Below is a small trained network, with its code and all its weights. Each question gives an input and a target symbol and asks what happens when units are switched off, that is, made to give their printed mean instead of their output.

import numpy as np


def w(rows, s, z=0):
    codes = np.array(rows[::2]) - 128.0
    scale = np.full(codes.shape[1], s)
    scale[-1] = z or s
    return codes * scale


def norm(h):
    return h / np.sqrt((h * h).mean(-1, keepdims=True) + 1e-5)


def f(y):
    return np.maximum(y, 0)


def softmax(a):
    e = np.exp(a - a.max(-1, keepdims=True))
    return e / e.sum(-1, keepdims=True)


def log_softmax(a):
    a = a - a.max(-1, keepdims=True)
    return a - np.log(np.exp(a).sum(-1, keepdims=True))


def net(x, mask):
    ids = ['ΛΣΦβδεζημξτψω'.index(c) for c in x.split()]
    T = len(ids)
    res = E[ids] + P[:T]
    r = norm(res)
    for j in range(3):
        rows = slice(2 * j, 2 * j + 2)
        q, k, v = (r @ M[0][rows].T for M in (Q, K, V))
        z = softmax(np.where(np.tri(T) > 0, q @ k.T / 2**0.5, -1e9)) @ v
        o = O[0][rows]
        res = res + np.where(mask[j], z, o[:, -1]) @ o[:, :-1]
    y = f(norm(res) @ A[0][:, :-1].T + A[0][:, -1])
    res = res + np.where(mask[3:11], y, B[0][:, -1]) @ B[0][:, :-1]
    return log_softmax(norm(res)[-1] @ U[:, :-1].T + U[:, -1])


Q, K, V, O, A, B = {}, {}, {}, {}, {}, {}
E = w([
[75,34,166,170],'Λ',
[124,169,4,119],'Σ',
[102,115,61,113],'Φ',
[8,116,161,23],'β',
[85,199,130,187],'δ',
[147,67,106,162],'ε',
[105,121,81,128],'ζ',
[62,110,231,163],'η',
[96,115,57,111],'μ',
[38,29,108,156],'ξ',
[94,124,31,103],'τ',
[81,103,55,121],'ψ',
[78,105,58,136],'ω',
],0.014)
P = w([
[98,196,42,226],'0',
[183,150,30,115],'1',
[251,69,86,60],'2',
[122,165,82,152],'3',
[218,90,145,85],'4',
[124,144,99,143],'5',
[174,6,164,53],'6',
[133,146,119,131],'7',
],0.011)
Q[0] = w([
[254,91,221,40],'h0',
[164,138,130,150],'h0',
[178,99,130,142],'h1',
[199,119,166,110],'h1',
[112,112,155,96],'h2',
[154,100,132,112],'h2',
],0.029)
K[0] = w([
[2,198,179,97],'h0',
[102,144,142,155],'h0',
[174,139,136,148],'h1',
[166,183,109,142],'h1',
[118,108,142,111],'h2',
[115,119,109,108],'h2',
],0.033)
V[0] = w([
[144,117,69,128],'h0',
[238,69,68,169],'h0',
[123,35,94,210],'h1',
[220,156,115,222],'h1',
[163,219,94,174],'h2',
[215,7,61,108],'h2',
],0.019)
O[0] = w([
[97,124,149,82,221],'h0',
[182,236,105,102,163],'h0',
[192,99,49,188,174],'h1',
[168,12,197,183,9],'h1',
[146,63,155,43,110],'h2',
[5,160,214,194,193],'h2',
],0.014,0.011)
A[0] = w([
[149,179,175,105,4],'n0',
[88,171,160,178,53],'n1',
[134,154,81,86,199],'n2',
[188,152,148,183,79],'n3',
[130,181,126,185,50],'n4',
[247,208,200,133,189],'n5',
[119,59,137,177,207],'n6',
[137,4,161,193,166],'n7',
],0.023,0.0028)
B[0] = w([
[141,38,81,90,163],'n0',
[157,64,105,80,200],'n1',
[183,138,213,188,241],'n2',
[61,167,86,173,143],'n3',
[221,126,88,128,175],'n4',
[7,6,110,153,185],'n5',
[106,86,112,14,220],'n6',
[204,117,34,2,253],'n7',
],0.022,0.012)
U = w([
[40,64,118,65,120],'Λ',
[114,113,148,124,80],'Σ',
[121,116,133,128,69],'Φ',
[137,113,192,136,196],'β',
[139,130,55,184,121],'δ',
[136,121,173,125,104],'ε',
[187,165,120,178,171],'ζ',
[200,75,80,32,126],'η',
[29,98,118,138,253],'μ',
[147,117,184,129,137],'ξ',
[112,99,150,127,86],'τ',
[103,248,115,70,121],'ψ',
[83,90,145,132,94],'ω',
],0.011,0.0043)

Each question gives the input, a string of symbols that net reads in full, and the target symbol t.
The units are the heads (2 rows each of Q, K, V and O) and the neurons (one row each of A and B). Each row of codes is followed by its name. A weight is (code - 128) times the scale printed after its matrix; where a second scale follows, it is the last column's (O, A, B and U).
mask holds one flag per unit, heads first, then neurons. A switched-off unit (its flag False) gives its mean, the last column of its rows in O or B, instead of its output. The means were averaged over made-up inputs and are rounded, as every weight is.
A unit's drop is (log p(t) with every unit on - log p(t) with that unit switched off) / (log p(t) with every unit on - log p(t) with every unit switched off).
The circuit of an input: a set's keep is (log p(t) with only the set's units on - log p(t) with every unit switched off) / (log p(t) with every unit on - log p(t) with every unit switched off). Starting from all 11 units, units are removed one at a time, each time the one whose removal leaves the highest keep (on an exact tie, the one counted first), for as long as the keep stays at least 0.8.
units of the circuit, in order: the units of the circuit, biggest drop first
most important unit: the unit with the biggest drop
top k neurons: the k neurons with the biggest drops, biggest first
which heads matter: for each layer, one digit per head in row order, 1 if its drop is at least 0.15 and else 0, layers parted by /
drop of u: that unit's drop, to one decimal
input β ξ τ ζ, target ζ: most important unit : h1
input η Φ ξ Σ β Φ Φ μ, target ψ: which heads matter : 010
input τ ξ δ ψ Λ μ ζ μ, target δ: top 3 neurons : n6; n7; n5
input μ β β, target Λ: top 2 neurons : n7; n1
input ξ Φ η τ, target ζ: units of the circuit, in order : n6; n7; n2
input Φ ε δ ζ Λ η β Φ, target ψ: units of the circuit, in order : h1; n7
input ε Λ ω ω, target δ: which heads matter : 110
input ψ β ε β β β β β, target ψ: which heads matter : 010
input ψ μ ξ β τ μ, target ψ: units of the circuit, in order : n7; h0
input Φ Λ Φ η η τ, target δ: top 2 neurons : n5; n7
input ζ ψ ψ ω ω β Φ Λ, target δ: top 4 neurons : n7; n4; n6; n5
input τ Λ δ μ τ β ψ ψ, target ψ: top 3 neurons : n7; n6; n2
input Φ η Λ Λ, target δ: which heads matter : 100
input ξ μ Λ ψ, target δ: most important unit : h0
input Λ β ξ ξ, target ζ: which heads matter : 000
input ξ Λ β β ψ ω, target ψ: which heads matter : 010
input τ ψ ε τ, target μ: top 2 neurons : n5; n7
input τ τ β μ β ε, target μ: drop of n2 : 0.0
input τ τ β ω, target ψ: drop of n6 : 0.1
input ψ β β Λ Λ μ, target δ: drop of n5 : 0.1
input Σ τ Φ β Φ τ, target ψ: most important unit : h1
